Below is a small trained network, with its code and all its weights. Each question gives an input and a target symbol and asks what happens when units are switched off, that is, made to give their printed mean instead of their output.

import numpy as np


def w(rows, s, z=0):
    codes = np.array(rows[::2]) - 128.0
    scale = np.full(codes.shape[1], s)
    scale[-1] = z or s
    return codes * scale


def norm(h):
    return h / np.sqrt((h * h).mean(-1, keepdims=True) + 1e-5)


def softmax(a):
    e = np.exp(a - a.max(-1, keepdims=True))
    return e / e.sum(-1, keepdims=True)


def log_softmax(a):
    a = a - a.max(-1, keepdims=True)
    return a - np.log(np.exp(a).sum(-1, keepdims=True))


def net(x, mask):
    ids = ['ΠΣΦγεθμτω'.index(c) for c in x.split()]
    T = len(ids)
    res = E[ids] + P[:T]
    u = 0
    for l in range(3):
        r = norm(res)
        for j in range(2):
            rows = slice(4 * j, 4 * j + 4)
            q, k, v = (r @ M[l][rows].T for M in (Q, K, V))
            z = softmax(np.where(np.tri(T) > 0, q @ k.T / 4**0.5, -1e9)) @ v
            o = O[l][rows]
            res = res + np.where(mask[u + j], z, o[:, -1]) @ o[:, :-1]
        u += 2
    return log_softmax(norm(res)[-1] @ U[:, :-1].T + U[:, -1])


Q, K, V, O = {}, {}, {}, {}
E = w([
[135,177,137,174,166,207,158,194,197],'Π',
[174,161,70,151,126,101,38,169,198],'Σ',
[133,103,68,208,219,100,147,160,129],'Φ',
[186,33,96,151,149,45,96,92,143],'γ',
[132,64,139,119,137,254,153,102,154],'ε',
[169,21,83,132,124,134,125,188,125],'θ',
[117,56,131,162,126,136,126,147,212],'μ',
[131,165,120,187,176,142,172,87,214],'τ',
[202,109,114,154,114,43,178,146,174],'ω',
],0.016)
P = w([
[132,51,63,199,109,150,195,111,146],'0',
[150,104,229,145,228,146,87,123,92],'1',
[241,81,40,212,76,168,196,126,159],'2',
[70,114,105,162,84,136,160,113,92],'3',
[119,125,197,89,186,113,103,149,150],'4',
[236,82,23,179,66,126,180,107,218],'5',
[60,131,114,147,83,121,146,123,81],'6',
[112,142,175,49,181,92,119,157,170],'7',
[217,89,37,156,82,126,152,113,206],'8',
[57,135,115,134,79,124,144,128,78],'9',
[103,165,153,4,204,96,153,147,163],'10',
[211,98,60,205,124,184,51,138,135],'11',
[69,141,124,123,78,122,138,130,71],'12',
],0.017)
Q[0] = w([
[63,168,160,75,101,85,110,187,75],'L0H1',
[186,150,162,174,174,121,92,72,87],'L0H1',
[254,173,93,107,115,141,157,171,83],'L0H1',
[86,178,181,81,38,133,94,125,141],'L0H1',
[79,150,183,112,70,87,161,76,10],'L0H2',
[112,186,175,96,30,104,151,65,116],'L0H2',
[37,146,172,70,11,178,86,125,129],'L0H2',
[203,55,108,146,104,77,171,193,242],'L0H2',
],0.0091)
K[0] = w([
[179,145,115,189,57,155,104,123,112],'L0H1',
[139,119,121,126,159,142,156,124,102],'L0H1',
[153,180,120,91,134,122,160,121,57],'L0H1',
[138,129,105,192,115,136,55,156,111],'L0H1',
[164,51,124,200,96,123,124,135,89],'L0H2',
[196,149,162,189,52,120,154,104,173],'L0H2',
[167,88,144,168,70,181,98,175,189],'L0H2',
[89,147,154,3,91,62,153,147,135],'L0H2',
],0.012)
V[0] = w([
[189,180,137,7,102,127,174,190,176],'L0H1',
[167,150,188,180,93,168,177,124,167],'L0H1',
[194,180,182,96,79,164,141,199,135],'L0H1',
[130,155,81,72,253,176,27,110,171],'L0H1',
[221,141,174,93,19,87,168,128,109],'L0H2',
[116,88,164,109,104,109,173,235,78],'L0H2',
[158,167,148,160,61,133,25,66,184],'L0H2',
[58,109,194,205,147,3,176,89,111],'L0H2',
],0.0053)
O[0] = w([
[196,134,129,77,105,98,129,57,156,69],'L0H1',
[236,137,206,212,168,152,61,100,22,172],'L0H1',
[2,129,93,155,124,132,182,195,145,55],'L0H1',
[153,72,58,113,112,106,221,119,166,209],'L0H1',
[167,147,165,79,73,165,190,81,69,3],'L0H2',
[153,122,111,136,124,70,155,171,122,125],'L0H2',
[109,167,169,166,152,184,85,112,106,87],'L0H2',
[220,118,108,139,177,92,170,92,117,170],'L0H2',
],0.0062,0.0033)
Q[1] = w([
[142,89,162,147,156,98,146,119,156],'L1H1',
[131,144,162,140,98,113,114,150,137],'L1H1',
[147,137,103,111,162,137,121,111,140],'L1H1',
[172,97,141,101,167,136,107,146,135],'L1H1',
[152,168,141,115,162,148,109,91,142],'L1H2',
[195,92,121,117,100,172,157,139,164],'L1H2',
[134,160,86,157,95,174,157,142,184],'L1H2',
[89,127,253,112,106,141,144,166,99],'L1H2',
],0.017)
K[1] = w([
[49,109,123,90,112,77,125,124,113],'L1H1',
[121,113,142,140,98,144,141,104,147],'L1H1',
[161,142,130,105,196,136,153,119,171],'L1H1',
[155,98,124,78,189,92,119,159,154],'L1H1',
[208,163,114,130,213,161,81,84,185],'L1H2',
[134,115,184,3,134,121,194,136,141],'L1H2',
[9,233,141,60,163,176,153,132,167],'L1H2',
[166,87,209,208,56,220,141,157,164],'L1H2',
],0.013)
V[1] = w([
[168,139,54,181,109,180,188,111,205],'L1H1',
[91,134,181,44,147,119,140,123,155],'L1H1',
[110,178,180,103,168,120,152,114,145],'L1H1',
[196,161,142,123,155,136,75,126,149],'L1H1',
[185,172,183,84,75,53,125,170,150],'L1H2',
[121,43,184,98,118,127,166,133,104],'L1H2',
[93,140,223,145,136,100,232,163,177],'L1H2',
[99,98,168,69,157,58,84,2,146],'L1H2',
],0.011)
O[1] = w([
[45,48,142,183,91,104,133,108,56,253],'L1H1',
[147,200,98,77,96,106,96,154,239,23],'L1H1',
[195,115,179,85,82,91,144,120,225,64],'L1H1',
[75,87,118,116,85,82,201,157,134,191],'L1H1',
[150,149,113,192,149,174,104,190,26,72],'L1H2',
[176,37,139,51,191,196,131,102,109,114],'L1H2',
[255,160,251,175,211,136,126,107,108,148],'L1H2',
[82,181,72,124,202,141,57,57,96,94],'L1H2',
],0.0082,0.0063)
Q[2] = w([
[31,86,174,91,113,131,119,136,94],'L2H1',
[80,162,75,114,31,127,134,146,48],'L2H1',
[74,192,177,172,81,34,164,122,104],'L2H1',
[106,162,93,117,184,92,121,133,81],'L2H1',
[209,153,91,167,37,221,113,97,151],'L2H2',
[116,165,254,57,133,108,125,165,87],'L2H2',
[65,123,171,99,139,140,93,146,87],'L2H2',
[159,111,155,184,59,92,187,82,126],'L2H2',
],0.015)
K[2] = w([
[73,110,151,129,87,164,74,112,101],'L2H1',
[172,40,49,190,67,184,151,102,25],'L2H1',
[105,126,143,250,86,115,152,123,124],'L2H1',
[108,101,84,180,163,100,55,104,131],'L2H1',
[182,231,166,64,143,164,97,153,200],'L2H2',
[198,68,151,238,74,153,109,95,112],'L2H2',
[88,61,143,180,104,200,76,115,108],'L2H2',
[130,187,209,92,93,120,177,107,89],'L2H2',
],0.014)
V[2] = w([
[38,148,198,61,163,181,179,102,167],'L2H1',
[126,159,102,114,6,81,185,81,131],'L2H1',
[51,161,174,60,112,186,92,140,75],'L2H1',
[131,124,174,151,211,90,14,211,254],'L2H1',
[134,215,181,9,162,216,113,212,143],'L2H2',
[110,240,144,183,200,168,186,81,128],'L2H2',
[169,174,180,82,70,112,66,9,184],'L2H2',
[204,128,110,46,253,109,237,83,84],'L2H2',
],0.0091)
O[2] = w([
[129,103,213,86,152,107,136,66,146,122],'L2H1',
[254,139,75,89,122,108,233,123,143,97],'L2H1',
[146,32,165,209,202,91,167,88,82,73],'L2H1',
[133,173,192,93,162,180,36,150,129,170],'L2H1',
[45,16,119,177,104,147,239,170,80,6],'L2H2',
[189,91,97,230,95,116,194,65,194,94],'L2H2',
[78,54,90,200,98,103,78,48,91,54],'L2H2',
[185,152,100,56,116,50,243,93,84,112],'L2H2',
],0.0095,0.017)
U = w([
[176,73,211,216,114,120,168,192,137,77],'Π',
[85,120,78,195,55,171,124,134,110,206],'Σ',
[157,144,105,55,149,83,186,158,254,134],'Φ',
[121,129,20,95,163,168,112,27,66,70],'γ',
[85,57,151,111,137,107,188,65,112,253],'ε',
[127,46,123,70,136,139,167,212,70,87],'θ',
[155,124,197,149,207,177,34,123,61,89],'μ',
[187,117,125,215,93,116,114,19,153,108],'τ',
[227,156,119,170,85,184,169,98,12,128],'ω',
],0.0088,0.0048)

Each question gives the input, a string of symbols that net reads in full, and the target symbol t.
The units are the heads (4 rows each of Q, K, V and O). Each row of codes is followed by its name. A weight is (code - 128) times the scale printed after its matrix; where a second scale follows, it is the last column's (O and U).
mask holds one flag per head, layer by layer. A switched-off head (its flag False) gives its mean, the last column of its rows in O, instead of its output. The means were averaged over made-up inputs and are rounded, as every weight is.
A unit's drop is (log p(t) with every unit on - log p(t) with that unit switched off) / (log p(t) with every unit on - log p(t) with every unit switched off).
The circuit of an input: a set's keep is (log p(t) with only the set's units on - log p(t) with every unit switched off) / (log p(t) with every unit on - log p(t) with every unit switched off). Starting from all 6 units, units are removed one at a time, each time the one whose removal leaves the highest keep (on an exact tie, the one counted first), for as long as the keep stays at least 0.8.
circuit, biggest first: the units of the circuit, biggest drop first
heads that matter: for each layer, one digit per head in row order, 1 if its drop is at least 0.15 and else 0, layers parted by /
input θ Π μ τ θ, target Φ: circuit, biggest first => [L1H1]
input Σ Σ ω μ θ Π Π τ ω, target τ: circuit, biggest first => [L2H2; L1H2]
input Σ Φ Φ ε μ Φ, target μ: circuit, biggest first => [L2H1; L1H2]
input θ μ ω τ Π Σ, target Π: circuit, biggest first => [L2H2; L1H2]
input ω μ Σ, target μ: circuit, biggest first => [L2H1; L1H2]
input Σ τ Φ θ θ θ, target θ: circuit, biggest first => [L2H2; L1H1]
input Σ Φ ε Σ τ ε Π Φ Σ μ γ Π, target γ: circuit, biggest first => [L1H2; L2H2; L0H1]
input μ γ μ, target γ: circuit, biggest first => [L1H2; L2H2]
input τ τ θ μ Σ ε, target Σ: heads that matter => 00 / 01 / 01
input ω θ ω, target θ: circuit, biggest first => [L2H2; L1H1; L1H2]
input Φ ω Φ, target ω: circuit, biggest first => [L2H2; L1H2]
input Σ ε Σ Σ γ μ μ ω θ, target ω: circuit, biggest first => [L1H2; L2H2]
input Φ Σ Π Σ Σ θ ε Σ μ ω, target ω: circuit, biggest first => [L1H2; L2H1]
input μ τ Φ Σ Φ τ τ θ Σ, target θ: heads that matter => 00 / 10 / 01
input θ θ θ θ ω Π, target ω: heads that matter => 01 / 01 / 01
input μ μ γ τ Σ μ γ ε θ Σ Φ Σ, target Φ: circuit, biggest first => [L2H2]
input τ μ μ μ ω γ τ, target τ: circuit, biggest first => [L2H2; L1H2]
input μ ω ε ω Σ Σ τ ω ε, target ω: heads that matter => 01 / 11 / 01
input Σ μ γ ω γ θ, target γ: heads that matter => 00 / 11 / 01
input Π μ Σ ω ε Σ μ μ ω, target μ: heads that matter => 00 / 01 / 11
input ω Σ Σ ω Π τ Σ Φ Σ γ θ Π, target θ: heads that matter => 00 / 00 / 01
input γ Π γ Σ μ Σ ω γ Φ Σ, target Σ: heads that matter => 00 / 01 / 00
input Σ μ Σ γ μ θ Σ ω, target μ: heads that matter => 01 / 01 / 10
input Φ Π ω μ Σ μ, target Σ: circuit, biggest first => [L1H2; L2H2]
input μ μ μ, target μ: heads that matter => 00 / 00 / 10
input Σ Σ ε ω μ Σ Σ ω Σ Π τ Σ, target τ: heads that matter => 00 / 01 / 01
input τ μ μ μ Σ Σ Σ μ Σ ω, target ω: heads that matter => 00 / 01 / 00
input μ τ ω ω γ Σ Σ Π γ ε, target ε: heads that matter => 00 / 01 / 10
input ε Σ Σ μ ε Π Σ θ μ ε θ Σ, target θ: heads that matter => 00 / 00 / 01
input μ Σ Φ Σ μ θ Π Σ Σ Σ Π ω, target Π: heads that matter => 00 / 01 / 01
